Below is a small trained network, with its code and all its weights. Each question gives an input and a class and asks what happens when units are switched off, that is, made to give their printed mean instead of their output.

import numpy as np


def w(rows, s, z=0):
    codes = np.array(rows[::2]) - 128.0
    scale = np.full(codes.shape[1], s)
    scale[-1] = z or s
    return codes * scale


def norm(h):
    return h / np.sqrt((h * h).mean(-1, keepdims=True) + 1e-5)


def f(y):
    return np.maximum(y, 0)


def log_softmax(a):
    a = a - a.max(-1, keepdims=True)
    return a - np.log(np.exp(a).sum(-1, keepdims=True))


def net(x, mask):
    res = np.array(x, float).reshape(1, 7) / 4 @ E
    u = 0
    for l in range(4):
        y = f(norm(res) @ A[l][:, :-1].T + A[l][:, -1])
        res = res + np.where(mask[u : u + 10], y, B[l][:, -1]) @ B[l][:, :-1]
        u += 10
    return log_softmax(norm(res)[-1] @ U[:, :-1].T + U[:, -1])


A, B = {}, {}
E = w([
[140,192,133,181,63,221,221,83,255,144],'x0',
[128,131,128,127,128,128,128,127,129,131],'x1',
[82,212,225,131,74,145,99,148,11,64],'x2',
[125,129,126,128,128,129,127,125,128,129],'x3',
[220,130,122,85,133,157,114,22,36,114],'x4',
[129,130,127,130,130,129,125,130,126,128],'x5',
[125,131,124,128,129,131,127,129,128,129],'x6',
],0.0017)
A[0] = w([
[198,60,81,115,161,107,136,159,177,199,129],'L0N0',
[144,33,128,88,230,57,91,137,116,121,142],'L0N1',
[148,146,146,176,119,81,154,133,134,180,4],'L0N2',
[140,208,161,219,115,183,230,112,164,164,94],'L0N3',
[195,166,167,118,72,222,211,95,147,173,95],'L0N4',
[88,176,142,151,87,124,137,154,58,34,102],'L0N5',
[130,63,68,131,189,79,73,152,146,90,71],'L0N6',
[178,105,155,113,108,119,137,99,51,122,131],'L0N7',
[245,105,122,69,130,172,128,4,58,148,132],'L0N8',
[164,100,155,134,140,61,118,168,200,156,72],'L0N9',
],0.0025,0.0032)
B[0] = w([
[44,182,123,133,68,146,111,42,104,101,227],'L0N0',
[89,141,31,71,104,133,99,95,159,74,242],'L0N1',
[40,79,67,38,163,105,137,93,143,31,128],'L0N2',
[108,65,120,29,62,155,94,152,194,76,246],'L0N3',
[109,189,45,251,172,126,138,86,83,88,228],'L0N4',
[173,63,186,195,119,145,58,127,143,206,210],'L0N5',
[80,118,138,65,181,106,180,135,111,215,180],'L0N6',
[81,140,103,142,147,109,96,89,125,69,193],'L0N7',
[214,92,143,4,60,178,161,209,151,159,253],'L0N8',
[93,144,87,63,188,114,152,130,142,129,160],'L0N9',
],0.0026)
A[1] = w([
[127,120,65,72,151,120,139,151,191,193,154],'L1N0',
[157,150,198,205,228,64,113,196,110,155,1],'L1N1',
[85,240,246,144,78,133,106,125,54,75,113],'L1N2',
[112,70,210,83,94,151,54,172,125,110,154],'L1N3',
[252,121,90,117,114,172,118,39,64,108,148],'L1N4',
[22,106,159,183,176,42,64,111,136,149,87],'L1N5',
[112,88,76,135,174,77,147,174,194,157,173],'L1N6',
[149,68,135,70,174,68,81,126,64,209,107],'L1N7',
[113,213,210,127,73,163,119,189,77,61,109],'L1N8',
[143,224,156,170,46,186,203,99,199,142,134],'L1N9',
],0.003,0.0024)
B[1] = w([
[154,59,120,106,174,142,145,140,64,89,214],'L1N0',
[250,190,157,155,4,72,40,91,216,207,137],'L1N1',
[199,67,70,105,221,110,199,133,155,120,218],'L1N2',
[122,178,146,161,53,110,142,176,146,163,202],'L1N3',
[81,103,134,202,91,174,170,68,63,113,220],'L1N4',
[196,199,50,95,116,134,88,96,115,152,178],'L1N5',
[134,183,157,134,141,136,133,67,24,119,206],'L1N6',
[148,106,188,142,64,153,179,179,200,174,187],'L1N7',
[10,147,88,92,48,142,55,88,121,124,212],'L1N8',
[150,33,62,152,132,181,118,158,78,61,254],'L1N9',
],0.0036,0.0038)
A[2] = w([
[186,126,112,97,125,148,82,109,149,110,194],'L2N0',
[84,201,140,94,189,43,107,96,94,148,58],'L2N1',
[155,89,106,73,132,185,166,101,140,115,86],'L2N2',
[145,109,115,170,159,145,195,144,120,97,84],'L2N3',
[177,93,165,93,88,168,147,110,145,115,218],'L2N4',
[195,205,145,167,143,83,54,191,167,176,8],'L2N5',
[117,204,115,106,137,74,74,75,161,187,150],'L2N6',
[115,83,135,182,197,108,135,142,189,106,17],'L2N7',
[133,185,253,145,80,108,121,141,85,219,52],'L2N8',
[110,171,198,127,81,115,93,122,94,187,58],'L2N9',
],0.005,0.0014)
B[2] = w([
[115,172,147,152,114,98,146,164,161,147,178],'L2N0',
[60,124,32,125,165,171,210,60,196,61,167],'L2N1',
[150,174,163,136,107,65,113,154,145,151,253],'L2N2',
[152,133,195,161,207,102,101,94,78,130,190],'L2N3',
[99,114,139,73,141,91,135,141,113,188,223],'L2N4',
[190,193,191,197,12,112,104,127,167,158,165],'L2N5',
[112,210,93,201,113,62,91,36,178,175,169],'L2N6',
[174,254,155,153,153,39,111,106,96,97,142],'L2N7',
[72,115,243,113,164,190,46,25,126,211,174],'L2N8',
[175,113,228,131,177,175,122,106,157,180,174],'L2N9',
],0.0046,0.0044)
A[3] = w([
[161,33,186,129,203,205,145,113,113,167,16],'L3N0',
[147,219,137,182,91,156,86,50,82,102,4],'L3N1',
[63,91,123,115,92,142,75,247,248,79,5],'L3N2',
[113,176,75,174,232,51,81,149,148,74,31],'L3N3',
[196,126,125,101,167,135,200,73,91,137,56],'L3N4',
[185,114,189,139,80,159,154,137,67,175,148],'L3N5',
[183,192,173,184,255,73,93,166,141,82,17],'L3N6',
[198,60,98,62,133,109,178,184,118,112,105],'L3N7',
[215,124,168,170,199,111,181,140,100,116,79],'L3N8',
[123,167,89,146,114,168,215,100,159,78,113],'L3N9',
],0.0046,0.0021)
B[3] = w([
[102,59,123,63,200,215,108,177,73,134,169],'L3N0',
[142,114,154,193,49,53,165,114,149,128,209],'L3N1',
[110,206,70,94,73,220,28,253,214,73,193],'L3N2',
[136,196,195,80,208,77,185,128,218,71,213],'L3N3',
[83,125,122,171,109,159,73,185,159,83,199],'L3N4',
[93,122,78,136,202,125,110,109,166,90,252],'L3N5',
[183,208,241,208,114,11,119,204,193,116,199],'L3N6',
[228,151,139,128,63,120,188,177,85,180,174],'L3N7',
[231,92,143,169,215,189,198,219,93,94,197],'L3N8',
[100,136,133,50,163,96,108,109,100,180,218],'L3N9',
],0.0047,0.0035)
U = w([
[21,235,19,49,245,27,202,27,223,82,129],'0',
[105,220,220,230,50,85,35,18,223,219,150],'1',
[233,217,212,236,254,28,219,236,213,39,4],'2',
[42,213,21,124,36,225,31,244,227,29,71],'3',
[223,89,62,25,55,52,225,193,36,223,206],'4',
[35,21,228,61,179,229,42,36,29,226,79],'5',
[235,8,41,225,224,228,233,216,23,46,157],'6',
[58,45,24,245,33,150,176,11,22,17,193],'7',
],0.0056,0.002)

Each question gives the input, the list of numbers given to net, and the class t.
The units are the neurons (one row each of A and B). Each row of codes is followed by its name. A weight is (code - 128) times the scale printed after its matrix; where a second scale follows, it is the last column's (A, B and U).
mask holds one flag per neuron, layer by layer. A switched-off neuron (its flag False) gives its mean, the last column of its row in B, instead of its output. The means were averaged over made-up inputs and are rounded, as every weight is.
A unit's drop is (log p(t) with every unit on - log p(t) with that unit switched off) / (log p(t) with every unit on - log p(t) with every unit switched off).
most important unit: the unit with the biggest drop
top k neurons: the k neurons with the biggest drops, biggest first
top k neurons in layer l: the k neurons of layer l with the biggest drops, biggest first
drop of u: that unit's drop, to one decimal
input [4,5,4,8,-3,5,-5], class 3: most important unit	L0N3
input [8,-4,-5,7,-3,4,5], class 2: top 3 neurons	(L1N8 L2N3 L2N7)
input [0,8,-8,8,0,-6,-2], class 0: top 3 neurons	(L0N0 L1N2 L1N9)
input [0,-2,-8,4,-7,6,8], class 0: top 4 neurons	(L1N9 L0N8 L0N0 L1N6)
input [1,3,-7,-5,4,0,2], class 6: top 4 neurons	(L1N8 L0N3 L1N0 L1N4)
input [1,0,-8,5,2,3,-7], class 6: top 3 neurons	(L1N0 L1N8 L0N3)
input [-5,-2,-7,5,-1,-8,-8], class 0: top 2 neurons	(L1N9 L0N0)
input [-8,-6,1,1,2,1,7], class 5: top 3 neurons	(L1N2 L1N9 L1N7)
input [-7,7,0,0,-3,-1,8], class 0: top 3 neurons	(L0N1 L1N9 L0N8)
input [2,0,8,3,2,-8,8], class 7: top 2 neurons in layer 1	(L1N8 L1N2)
input [1,-1,8,-2,-6,4,8], class 3: top 2 neurons	(L1N2 L1N8)
input [1,-2,0,-8,1,5,-5], class 6: top 3 neurons in layer 0	(L0N4 L0N0 L0N8)
input [1,-7,8,-8,-6,-6,7], class 3: top 3 neurons	(L1N2 L1N8 L1N6)
input [0,0,4,-1,-4,-8,-3], class 1: most important unit	L0N5
input [3,-3,-2,6,4,-2,-5], class 6: top 2 neurons	(L1N8 L0N8)
input [-7,6,-8,5,2,5,-1], class 4: top 3 neurons	(L1N7 L1N0 L3N7)
input [-7,-2,0,3,-6,-2,6], class 0: top 4 neurons	(L0N1 L1N9 L2N1 L0N8)
input [-7,1,3,6,1,0,-5], class 5: top 2 neurons	(L1N7 L1N9)
input [0,2,1,1,8,6,-8], class 5: top 3 neurons in layer 1	(L1N2 L1N9 L1N4)
input [-1,-8,0,4,1,1,6], class 4: most important unit	L0N1
input [2,1,3,8,1,1,-3], class 7: top 2 neurons in layer 1	(L1N8 L1N4)
input [-5,-4,-2,-6,-1,6,-1], class 0: top 2 neurons in layer 0	(L0N8 L0N1)
input [-6,-8,1,8,7,8,-2], class 5: top 3 neurons in layer 1	(L1N2 L1N9 L1N7)
input [0,0,-1,8,7,-2,-6], class 4: top 2 neurons in layer 1	(L1N9 L1N2)
input [1,6,4,-6,6,-2,-3], class 7: top 2 neurons in layer 1	(L1N4 L1N8)
input [0,7,1,-6,2,-1,4], class 5: drop of L0N8	0.7
input [8,3,3,4,5,-8,-6], class 7: most important unit	L0N4
input [2,-5,6,-6,6,6,1], class 7: drop of L1N8	1.1
